Below is a small trained network, with its code and all its weights. Each question gives an input and a target symbol and asks what happens when units are switched off, that is, made to give their printed mean instead of their output.

import numpy as np


def w(rows, s, z=0):
    codes = np.array(rows[::2]) - 128.0
    scale = np.full(codes.shape[1], s)
    scale[-1] = z or s
    return codes * scale


def f(y):
    return y / 2 * (1 + np.tanh(0.7978845608 * (y + 0.044715 * y**3)))


def softmax(a):
    e = np.exp(a - a.max(-1, keepdims=True))
    return e / e.sum(-1, keepdims=True)


def log_softmax(a):
    a = a - a.max(-1, keepdims=True)
    return a - np.log(np.exp(a).sum(-1, keepdims=True))


def net(x, mask):
    ids = ['αβγδεζηθλμπστφψω'.index(c) for c in x.split()]
    T = len(ids)
    res = E[ids] + P[:T]
    q, k, v = (res @ M[0].T for M in (Q, K, V))
    z = softmax(np.where(np.tri(T) > 0, q @ k.T / 4**0.5, -1e9)) @ v
    res = res + np.where(mask[0], z, O[0][:, -1]) @ O[0][:, :-1]
    y = f(res @ A[0][:, :-1].T + A[0][:, -1])
    res = res + np.where(mask[1:25], y, B[0][:, -1]) @ B[0][:, :-1]
    return log_softmax(res[-1] @ U[:, :-1].T + U[:, -1])


Q, K, V, O, A, B = {}, {}, {}, {}, {}, {}
E = w([
[67,107,90,189,96,136,80,139,184,120],'α',
[187,218,174,102,151,36,193,105,136,76],'β',
[245,136,154,124,42,93,123,22,173,137],'γ',
[144,54,168,224,167,87,207,100,133,3],'δ',
[114,65,149,151,157,138,70,128,178,101],'ε',
[137,83,74,154,64,145,157,78,131,113],'ζ',
[175,118,183,176,109,90,88,73,191,131],'η',
[116,173,163,179,78,115,103,85,174,121],'θ',
[92,56,60,144,171,114,139,194,133,97],'λ',
[154,195,93,72,83,40,114,126,176,169],'μ',
[224,164,203,102,129,97,105,100,138,96],'π',
[185,143,132,172,35,107,172,42,135,86],'σ',
[132,105,92,77,129,53,133,124,158,136],'τ',
[172,106,149,95,164,176,134,130,105,65],'φ',
[96,161,110,97,107,169,101,133,160,132],'ψ',
[69,122,131,170,166,112,132,160,157,70],'ω',
],0.014)
P = w([
[164,171,70,148,127,160,68,62,151,68],'0',
[180,124,120,138,147,101,92,103,169,48],'1',
[37,138,160,148,212,152,151,109,82,209],'2',
[234,127,86,229,139,76,30,123,82,127],'3',
[171,119,125,99,138,86,108,153,190,56],'4',
[42,121,186,149,163,145,140,141,80,197],'5',
[229,125,101,250,84,69,37,111,65,124],'6',
[171,131,134,145,156,117,98,118,177,36],'7',
],0.011)
Q[0] = w([
[131,113,123,43,114,147,174,126,249,29],'H0',
[105,104,149,95,82,91,144,148,119,135],'H0',
[87,155,142,70,130,138,169,117,240,40],'H0',
[145,165,119,167,133,134,125,105,156,99],'H0',
],0.019)
K[0] = w([
[152,181,46,153,227,138,94,6,132,87],'H0',
[163,146,93,149,108,131,130,137,179,131],'H0',
[106,144,29,116,186,116,70,38,139,82],'H0',
[84,129,120,113,127,108,108,72,111,135],'H0',
],0.02)
V[0] = w([
[155,35,168,223,119,108,131,90,165,143],'H0',
[144,184,58,198,46,92,171,112,120,184],'H0',
[206,106,196,98,153,106,83,71,116,182],'H0',
[104,254,206,179,147,104,118,123,152,83],'H0',
],0.017)
O[0] = w([
[176,115,113,97,246,151,97,65,150,138,161],'H0',
[186,139,77,177,155,94,48,107,41,173,154],'H0',
[119,103,165,40,121,95,81,83,100,59,85],'H0',
[173,54,249,152,112,123,125,107,125,193,254],'H0',
],0.011,0.0075)
A[0] = w([
[91,124,151,121,83,139,174,156,124,124,125],'N0',
[64,115,118,107,164,91,125,55,90,179,119],'N1',
[89,160,117,88,128,189,122,194,61,202,71],'N2',
[204,139,146,145,141,183,118,172,108,65,96],'N3',
[189,121,89,154,142,147,138,173,181,135,17],'N4',
[166,115,139,140,106,124,92,156,73,127,17],'N5',
[133,94,88,111,166,161,95,132,144,81,106],'N6',
[151,108,133,122,81,155,123,148,146,85,128],'N7',
[39,111,125,96,176,125,143,167,99,202,41],'N8',
[86,115,173,139,119,143,167,144,114,194,106],'N9',
[123,143,111,163,105,102,135,172,91,107,165],'N10',
[170,167,63,130,106,129,98,177,137,62,91],'N11',
[117,159,97,95,76,134,104,161,117,45,141],'N12',
[100,93,116,83,176,181,236,131,48,129,2],'N13',
[86,130,159,121,165,140,185,87,154,194,97],'N14',
[126,175,105,166,165,117,132,143,137,143,123],'N15',
[92,158,157,90,186,113,211,148,58,173,61],'N16',
[138,104,109,107,96,113,83,133,114,68,44],'N17',
[177,138,77,145,129,136,56,152,162,85,98],'N18',
[182,114,131,100,140,109,106,206,162,109,123],'N19',
[143,114,120,92,134,145,138,101,165,118,86],'N20',
[74,84,89,51,120,222,206,108,3,176,127],'N21',
[167,145,111,131,96,117,198,116,145,121,100],'N22',
[138,119,103,131,137,123,83,127,88,120,126],'N23',
],0.011,0.0074)
B[0] = w([
[135,142,132,104,181,110,82,106,83,204,174],'N0',
[127,87,105,137,111,146,138,215,182,156,208],'N1',
[101,111,59,189,74,109,51,123,94,106,138],'N2',
[119,116,97,113,103,98,101,175,155,173,159],'N3',
[106,136,194,90,168,148,90,183,78,122,196],'N4',
[46,162,70,134,190,178,196,105,112,96,184],'N5',
[157,173,116,107,97,114,120,106,145,141,187],'N6',
[84,131,90,92,114,117,118,132,131,133,162],'N7',
[68,104,170,89,128,125,145,33,172,132,165],'N8',
[192,176,112,77,85,170,191,104,179,92,254],'N9',
[129,169,118,103,78,125,77,114,142,171,190],'N10',
[89,67,169,180,126,181,69,34,141,102,216],'N11',
[178,87,140,176,191,42,189,170,134,122,204],'N12',
[249,120,122,82,53,65,124,79,167,107,138],'N13',
[60,134,105,193,124,114,85,176,59,64,237],'N14',
[152,62,87,41,114,163,151,115,110,143,198],'N15',
[178,74,120,76,184,110,143,126,77,198,155],'N16',
[125,120,221,108,132,112,155,196,89,116,170],'N17',
[125,135,84,104,108,91,196,185,90,99,247],'N18',
[125,140,99,162,91,186,127,81,120,126,175],'N19',
[98,163,148,118,159,140,86,137,147,112,148],'N20',
[120,246,181,184,246,109,160,171,112,97,144],'N21',
[100,114,105,131,146,182,112,163,138,122,151],'N22',
[144,194,172,126,147,143,114,74,155,130,206],'N23',
],0.015,0.0083)
U = w([
[181,84,171,129,147,121,154,158,15,203,119],'α',
[114,128,178,107,142,173,251,39,173,118,109],'β',
[163,196,154,77,150,102,159,160,149,73,19],'γ',
[107,126,170,184,200,136,54,128,123,117,59],'δ',
[73,176,111,117,143,143,128,98,255,48,73],'ε',
[146,124,100,88,139,134,91,51,109,95,78],'ζ',
[198,126,186,124,161,141,95,84,214,138,56],'η',
[132,91,183,227,197,167,129,36,153,211,138],'θ',
[39,63,101,144,128,178,151,120,152,124,138],'λ',
[34,190,177,167,137,116,144,100,49,150,124],'μ',
[90,88,236,105,103,126,106,98,95,135,55],'π',
[156,193,45,173,198,135,185,127,208,119,76],'σ',
[175,91,116,195,114,41,130,100,146,53,253],'τ',
[23,114,153,121,191,85,217,147,217,181,200],'φ',
[115,145,118,136,45,104,127,133,210,212,214],'ψ',
[144,162,188,208,114,195,189,217,170,95,125],'ω',
],0.0036,0.0033)

Each question gives the input, a string of symbols that net reads in full, and the target symbol t.
The units are the heads (4 rows each of Q, K, V and O) and the neurons (one row each of A and B). Each row of codes is followed by its name. A weight is (code - 128) times the scale printed after its matrix; where a second scale follows, it is the last column's (O, A, B and U).
mask holds one flag per unit, heads first, then neurons. A switched-off unit (its flag False) gives its mean, the last column of its rows in O or B, instead of its output. The means were averaged over made-up inputs and are rounded, as every weight is.
A unit's drop is (log p(t) with every unit on - log p(t) with that unit switched off) / (log p(t) with every unit on - log p(t) with every unit switched off).
The circuit of an input: a set's keep is (log p(t) with only the set's units on - log p(t) with every unit switched off) / (log p(t) with every unit on - log p(t) with every unit switched off). Starting from the 12 units with the biggest drops (on a tie, the unit counted first), units are removed one at a time, each time the one whose removal leaves the highest keep (on an exact tie, the one counted first), for as long as the keep stays at least 0.8.
circuit, biggest first: the units of the circuit, biggest drop first
top k neurons: the k neurons with the biggest drops, biggest first
drop of u: that unit's drop, to one decimal
input α τ τ ζ ω α τ λ, target α: circuit, biggest first => H0, N4, N15
input ω α τ, target φ: circuit, biggest first => N8, N1
input σ γ ζ τ θ, target σ: top neuron => N5
input π τ μ, target ψ: circuit, biggest first => H0, N1, N10, N14
input ω μ δ, target τ: circuit, biggest first => N14, N13, H0
input α α σ, target θ: circuit, biggest first => H0, N18
input ω τ λ θ, target λ: circuit, biggest first => H0, N11, N15
input ω δ π ψ θ, target ω: circuit, biggest first => H0, N9, N14
input ω ε λ ζ ψ, target ω: circuit, biggest first => H0, N9, N14
input ε ω ε τ, target ε: circuit, biggest first => H0, N20
input ζ τ λ α λ, target ζ: top 2 neurons => N11, N15
input μ φ τ μ θ α γ α, target μ: circuit, biggest first => H0, N5, N9
input λ ψ τ γ β, target λ: circuit, biggest first => H0, N11, N15, N22
input τ α τ τ τ φ, target γ: circuit, biggest first => H0, N13, N21
input ψ δ τ ζ ω η λ τ, target ψ: circuit, biggest first => H0, N10, N14
input φ τ ψ η, target ψ: top neuron => N10
input τ τ ψ, target μ: circuit, biggest first => H0, N21, N0
input σ λ τ τ ε, target σ: top 2 neurons => N5, N18
input ζ μ ω ω ω, target ζ: top 2 neurons => N11, N15
input ω ω ψ, target μ: circuit, biggest first => H0, N14, N0
input λ τ τ ω μ, target λ: top 2 neurons => N11, N15
input ψ β φ τ τ θ, target ω: top 2 neurons => N1, N9
input φ ω ε τ φ λ, target ζ: top 3 neurons => N13, N2, N15
input σ τ α η, target α: top 2 neurons => N4, N15
input β ω τ β δ μ φ, target μ: top neuron => N5
input α α ω ω, target ω: drop of N14 => 0.1
input τ μ α ω ω, target τ: drop of H0 => 0.8
input α ψ λ λ ψ α ω α, target α: drop of N4 => 0.2
input ψ δ θ ε τ β, target α: drop of N11 => 0.2
